Each row is followed by its class number.
[ -71   79   41  -48  245   22 -262   40  154   87  441   38  376 -137
 -186  -83 -245  182  -84  160 -165   37  186  -39 -181 -236 -123 -112
   87  -49 -213 -247  203  142  -70]
8
[-298  134  137 -161 -349   87 -190   34  -33 -133   49 -222   -1  265
  311  -46 -273 -263 -147  118  477  -92 -123 -114 -167  -19 -193 -263
   12    9  -98 -125  -59 -362  161]
5
[  15   93  -12  127  185   18 -274  201  -47  -93  579  -26  399 -316
  -65 -169 -320  110 -283  190  -68 -211 -104  -85  -47 -135 -104 -178
 -104 -136 -100 -401  -61  203 -110]
6
[-308   22  118 -124 -273   21 -134 -136 -156 -145  -71 -207   94  283
   90  -18 -201 -197 -107 -128  533 -165   -6 -107 -296  -78   -9 -242
  244  246 -168   27   24 -374  105]
7
[-335   44  -87 -133  179  -68  -89   70  264  214  -21 -310  326   84
 -159   84  165   50   47  208 -202 -391   26 -297  -31   41  -98    7
  122  126   88   -7  252   55  -53]
0
[ -20  128   10   53  218   99 -233  246  -21    8  377  -41  396 -176
  -83  -25 -256  134 -151  297 -124 -116   25 -111  -96 -255  -11 -141
   28 -249 -140 -280   93   75  -46]
1
[  49  120   85  133  201   75 -146  200  -31   28  475   -6  464 -156
  -81  -66 -198  132 -156  201 -173  -91   16  -51 -168 -288  -69 -120
   70 -122  -71 -221  122  144  -84]
9
[ 340  268   19  -15 -155  149  -63 -138 -278  258  -63  426  -40   59
 -336   67 -150   -8  222   42 -333 -166  -30    1  -69 -125  196  -90
  -22   96   63   30  -49  -70  177]
1
[ 228  283   52   40 -116  176 -159  -46 -125  329  -20  389  -37   83
 -275 -144 -238   87  212   12 -337 -110    7   38 -111  -86   38 -123
   81  199  135   -5  -36   28  199]
2
[-168  204  -80 -110   -2 -146  -47  -23  111  164   48 -289  459   44
 -188   18  102   98   21  -93 -245 -391  113 -221  -66   52   94 -164
  273   55  -60   -7  222   42  183]
0
[-162   68  -91 -139   65  -86 -102  104  267  102  -60 -217  329   54
 -201  111  212  214  197 -125 -191 -236  146 -184 -103   54  -27   83
  237   28   22  149  319   37  108]
3
[-365  -23  146  167  326  112 -258  102  191  141  272 -210  410  -48
   98 -304 -294  -72 -169  313  -96 -281   50 -109 -197 -346   15 -116
  296   75  -35 -109   42  188  -27]
8
[-206  137  -93 -142    4  -17  -84  137  225  138   60 -174  488  -22
 -206   34   87   78   89  -49 -225 -571   96 -282  -48    9   52 -109
  274   89  -27 -108  278   55  141]
7
[-210   85   95 -140 -329   30  -95  -36   74 -172   70 -192  295  233
   70  -53  -51 -184  -72  -94  468 -269  143 -203 -257  -29  227  -85
  447  127 -136   51  205 -308   54]
3
[  80  209   75  -56 -149  223  -65 -213 -306  197   -1  378    1  133
 -262  -29 -307  -53   71   23 -306 -104  -27  -38  -89 -106   64  -89
   27  291   22  -31   -2  -70  129]
5
[-263  195  -60 -103  122  -19  -94   12  232  299  -96 -254  415  144
 -338   29  248   64  115  115 -278 -540   81 -291 -126   12   76   74
  357  172  114   53  197   -8  114]
3
[-274  -79  127  -44 -216   59 -165   15 -106 -174  -34 -213  157  197
  -18   14 -202   -7 -105 -112  370 -358   19 -169 -264  -25  143 -306
  197  291 -196    6  187 -234  145]
0
[-306  -15  111  -61 -229  -10  -38  -17 -145 -291 -146 -311  195  244
  377  -66 -216 -132 -150   96  418 -196  -43 -130 -218  -15  -59 -250
  103  196 -128    2  -33 -259  132]
3
[-182  265  -18   19   77  154 -184  264  -97  -56  188 -184  293  256
  -74  238  205    2  242 -176  -56  124    5 -388 -180 -284  -19   20
  257 -236 -168  -88  218  -47  -18]
0
[ 293  360   79  -60 -256   89  -70 -197  -81  250   48  321  -57   -4
 -250  -25  -99  -35  228 -145 -361  -43  132   19  -51 -141   99  -75
  100  -36   98   45   47   -4  210]
9
[-227  168 -102   42   10  -21 -135   76  200  -13  111 -144  511   11
 -341   77  216   19  215  -32 -215 -709   98 -368  -71  -21  156    5
  341  354  -80   23  181  119   50]
2
[-362  237  -29 -167  130 -120 -249  -39  297  253   57 -338  232  -30
 -209   -2  238  155  133   -3 -283 -175  133 -280  -91   84 -298   38
  143  211   12   29  172   44   53]
0
[-283   48  111  -61 -341   37  -98   38 -121 -167 -101 -257  102  235
  237  -47 -111 -117  -80   91  509 -243  -35 -106 -156    3    6 -227
   70  190  -90   44    2 -211  130]
7
[ 356  267   65  -32 -183   99 -104 -143 -281  209  -15  399  -55   52
 -347   65 -197   43  179  -79 -267  -62  -21   26 -116  -78  209  -89
   21   16   82  140   22   -3  109]
5
[ -79  106   49   90  321   91 -199  205  -20   49  405  -47  503 -138
  -77 -112 -255  164 -153  277 -144  -49   79 -119 -131 -277 -112 -162
  129  -52  -94 -210  110  157  -74]
6
[-101   75  114  201   -1   95 -123  -77  -82 -191  703  123  223 -329
 -211  -12 -226  -22 -106 -209 -257   82  324   15   61 -391   -9  224
  137   32 -239 -166  272  264 -179]
6
[-301  324 -106  -49  -87   61 -253   81   21  292  219 -183  441   65
 -281   83  136   75   73   17 -324 -339  -75 -300  -87 -105  -92 -171
   58  -59   -3  -41  184   97  168]
6
[ 103  216   12   96  -32   91 -234  300 -138   41  465   80  371 -164
  -36  -17 -188  169  -68  230  -18   92    2 -108  -91 -142  -52 -178
  -14 -205  -52  -99  112  187 -135]
5
[-470   12   93  -41 -356  137  -33  -51   11 -203  -29 -265  221  290
  350  -57  -72 -266 -131  101  436 -288   73 -194 -183 -190   -5 -299
  284  259 -154  -44   40 -291  160]
3
[-215  120   73 -163 -376  143 -239   91  -63  -87   31  -58   14  345
  159   43 -126  -85    6 -118  469 -134   49 -271 -280 -153  -31 -158
  213    5 -105   40  167 -283  164]
2
[ -84  -21   45   65 -434   15  -70   65 -317 -191   13  -65  175  233
  237  -27 -298 -167 -108 -135  504 -286 -154 -234 -186  -16   86 -319
  121  195  -26   29   13 -186  162]
4
[-198  161  -13   87   28  126 -362  238  -68   33  498  -19  332 -187
   -2 -174 -339  156 -251  307  -33 -151  -96 -104  -85 -150 -137 -199
  -64 -109  -43 -274   -5  217  -82]
5
[-308   -9  101 -111 -253  158 -211   87 -163  -37  -64 -114   26  313
  207   67 -136 -148    5   58  389  -48  -40 -276 -258 -109 -145 -161
  108  144  -83   78   84 -333  131]
1
[-103   19   45  -48  202  191 -302  183   72  127  338    7  397  -17
 -101  -51 -209   96  -30  247 -187 -145  147 -227 -233 -378 -111   30
  154 -113  -58  -65  228  118  -88]
3
[   3  170   48   36  360   24  -66  295   -7  134  342   -2  519 -195
 -112  -82 -154  246 -215  310 -284 -145   26  -43 -122 -165 -156  -65
  178 -168   86 -202  158  131  -87]
6
[-167    7  113   89 -317   65  -69   56 -264 -273  -95 -155  148  212
  175   -3 -200 -212  -53    1  494 -240  -47 -215 -193  -16  127 -286
  176  256 -118   18  -14 -261  146]
1
[-102   76   -5   -2  260   52 -271  198  169   -1  481  -63  431 -121
  -27 -194 -313   33 -206  154  -50  -45   84 -121 -184 -224  -83  -99
  155 -254 -170 -324  102  132 -162]
2
[-207  153  -50 -143   43 -120 -197   52  329  158  177 -240  315  -27
 -180   -8   92   49  111 -174 -243 -406  137 -197 -118  -32  -32    6
  169  -23  -45  -74  238  138  140]
6
[-395   37  -82 -293 -333 -106 -213   17 -177  -85 -161 -268   36  264
  397  -65 -291  -68  -32   56  474 -259 -105 -181 -131  161 -180 -172
   -2  161  -72   48  -78 -230  219]
8
[ 122  200    2  -97 -209    0 -144 -180  -73  173  -44  347 -135   12
 -237   23  -86   78  194  -50 -247 -236   -4   20 -102   -8  163  -54
  -79   70   53   23   13  112   92]
8
[  67  158   -2   69  170   94 -253  235 -122  -19  425   55  376 -119
 -103  -19 -313  138  -82  177 -133  -78  -19 -136 -115 -247 -101 -114
   18 -171  -77 -199   52  171  -54]
5
[-356   87  105 -156 -302   60 -123 -102    3   12  -49 -394   64  288
   66  -56  -54 -241  -61  -32  426 -267  198 -214 -211 -191   37  -39
  261  215 -137   15  160 -295  174]
4
[ 298  337   68  -41 -111   67 -132 -188 -186  287  -10  311   -5  101
 -289  -13 -197   41  213   -9 -353  -43   83   -7 -145 -167   95  -50
  119   28   99  -15    6  -32  140]
3
[ 294  308   62   -2 -271  114  -57 -203 -283  110   71  365  -68  -13
 -275  -24 -214   18  202 -137 -310  100   70  120  -33  -78  155  -49
  -58   31  -16    7    9   34  114]
9
[  53 -183  -85  154  232  182    2  133  -48 -241  383  210  441  -69
  -26 -161  -86   44  -63  186  -59   18  258  -94  -64 -351  281  -60
  308   81 -145 -230  178  277 -337]
6
[  26  135  -25 -253   13  138 -232    2  -55  328  -76  300  -16  226
 -241  103 -245  233  273   48 -400 -142   13  -88 -167 -161  -24   -8
  -94   25  -25  -77  171    4  186]
4
[ 307  365  102  -28 -222   76  -87 -215 -191  197   99  367  -32    5
 -311  -37 -292 -106  122  -83 -285 -175  -16   86 -143 -178  219  -81
  -23  -43  -19 -115  -61  -22  115]
4
[-366  114   95  -72 -326   98 -153  -53 -173 -163   58 -191   41  261
  306  -45 -290 -277 -116   23  575 -121  -86  -60 -262 -153  -22 -193
   49  240 -246 -113  -82 -377  111]
1
[ 135  301   80 -125  -33  106  -84 -175 -154  398  -31  350  -16   93
 -330   62 -213   50  195  -55 -317   67   85   15 -128 -119   95  -15
   89   10    2   66  118  -41  149]
8
[ 154  130   50  103  152   74 -148  163 -107   -1  416   93  371 -184
 -145  -22 -179   55 -126  157 -137 -249  -51 -112 -157 -243  -11  -23
   87   -6   16 -123   65  112 -148]
5
[-198  164  -88  -48   60  -77 -184  144   13  261   51 -202  383   72
 -254  125  118  210   94   47 -164 -525  -47 -313  -97   13   13  -51
  183  183    0   -7  130   -2  173]
4
[-100  166  -47 -196  -36  -78  -25  132  236  132  -84 -186  248  206
  -66  162  328   32  394 -215 -232 -160  288 -236  -85 -117  -34  199
  383 -120   43  204  365   74  142]
7
[-351   46   87  -50 -270   97 -130    0  -70 -139  -67 -174  169  359
  188  -50 -121 -235  -30   13  406 -236  -24 -197 -272  -93   23 -253
  296  222 -143   45    5 -298  115]
2
[  13   83  -22  -53  162  125 -287   75  242   95  578  232  246 -396
 -209  -49 -172   53 -238  242 -173 -297   29 -144  -39 -236   61  -56
   34 -190  -68 -362  115   58 -228]
1
[-354  173   50 -152 -495   25 -219  -50 -214 -140   -7 -240  -92  238
  260   68 -105 -146  -15 -200  301   21   43 -120 -247 -232 -121 -299
   45 -188 -223  -78   36 -243  197]
4
[   6  122    8 -142  270  131 -405  377   26  247  389  136  338  -26
 -216   77 -258  357   49  131 -128  -28   64 -240 -296 -281  -91   10
  114 -250  -96 -177  317   66 -101]
4
[ 318  377   36  -34 -153  176 -112 -123 -290  312  -49  394  -68  207
 -320   46 -205  -23  185  -15 -213 -161  -35  -40 -212 -265  171 -162
   85   10  136  -18  -42  -35  180]
5
[-222   98  -40  -73   15  -13 -158    4  241  129  103 -222  340   45
 -283   65  108  -32  163  -75 -183 -386  136 -320  -44  -13   38   18
  219  122  -47   10  242   57  106]
9
[ 106  200   -8   46  102  128 -272  140  -32  -25  503  202  271 -222
 -311   13 -122  133  -51   -1 -124  -40   49 -136  -76 -241   -5  -26
  141 -206  -35 -189  136   86 -138]
6
[  19  263   97  133   96   55 -303  210 -134  150  518  -64  399 -253
 -225  -48 -332  192 -147  175 -209  -47   29 -121  -79 -169  -69 -120
  -23 -224  -69 -225  163  188  -37]
9
[-430    5  119 -184 -293  -29 -159  -63  -33 -150  -69 -287  -35  265
  333  -52 -226 -245  -94  -69  463 -127    9 -129 -222  -31  -61  -99
  120   27 -139   16   62 -238  121]
8
[-227   89  128 -131 -320  -30  -43  -48 -148 -170  -51 -173  180  221
  196  -94 -239 -151 -182   82  482 -393 -104  -48 -249  107   21 -303
   22  320 -147  -69  -78 -289  184]
6
[ -83   98  -39  -38    7 -133 -159  166  237   65  -41 -334  175  -93
   24    5   22   75  122   78  -53 -501  -70 -157   47   55  -58  -17
  -77   41  138   -4  107  122   88]
7
[-206  211  -97 -112  -47  -44 -195  119   53  198  -10 -248  315  115
 -207   29  105   57  132  -32 -152 -470  -14 -256 -102   37  -27  -98
  127    8   21   22   84   48  254]
6
[-248  -53  -87  234 -533  -29 -133 -323  117 -742  259 -101   17  -31
 -194 -165  -17 -143 -215 -200  330 -899  -10  -57   73 -117  263   -2
 -122  412  -72 -247  -78  271  126]
4
[-205   98   -8 -138   23  -64 -111   13  299  122  -16 -156  330   -9
 -349   76  210   47  250 -126 -209 -511  225 -224  -50   49   57  149
  349  238  -20  171  267   52  106]
7
[  34  220   39   66  168   84 -226  192 -129   20  489   67  372 -179
  -92  -26 -282  144 -171  199 -103  -43  -16 -109 -101 -282  -70  -33
   36 -259  -74 -228  108  134  -83]
8
[-289  184  -29  -19   15    6 -160  189  361  230   -6 -274  590  -24
 -191   28  194  138  197   16 -159 -405   89 -276 -181   47  -19 -323
  367  239  -47   58  243  -33  186]
3
[  20  152   17  136  207  111 -197  200 -103  -97  243 -127  456 -105
 -104  -21 -160  164 -122  290   43 -124  -97 -204 -131 -266 -113 -191
   10  -13  -25 -121   39   17  -54]
4
[  54  223   55  -43  329  136  -56  224 -130  117  297  162  426   95
   51  110 -319   45    3  266 -170  114  123 -220 -154 -448 -315  -61
  187 -254  -73 -199  116   26   63]
8
[ -12  198   -4   80  218  101 -262  259 -167  -30  315  -12  400 -136
    5   39 -371  302 -121  364  -65 -169 -108 -115 -107 -271 -210 -183
 -162  -93  -95 -232  -42  110   31]
3
[-422  -88   15 -200 -172   64  -99   37 -140 -336  -14 -149  162  285
  368   30 -272 -182 -163  156  440  -37 -121 -192 -126   42 -158 -337
   92   63 -240 -131  -63 -367   10]
0
[  77  216    3  203  138   94 -230    5  -47   28  420  -36  189  -81
 -286 -117 -195 -104  -81   13   23 -171   77 -148 -100 -402   43  114
  128 -116   73 -100   15  244 -124]
0
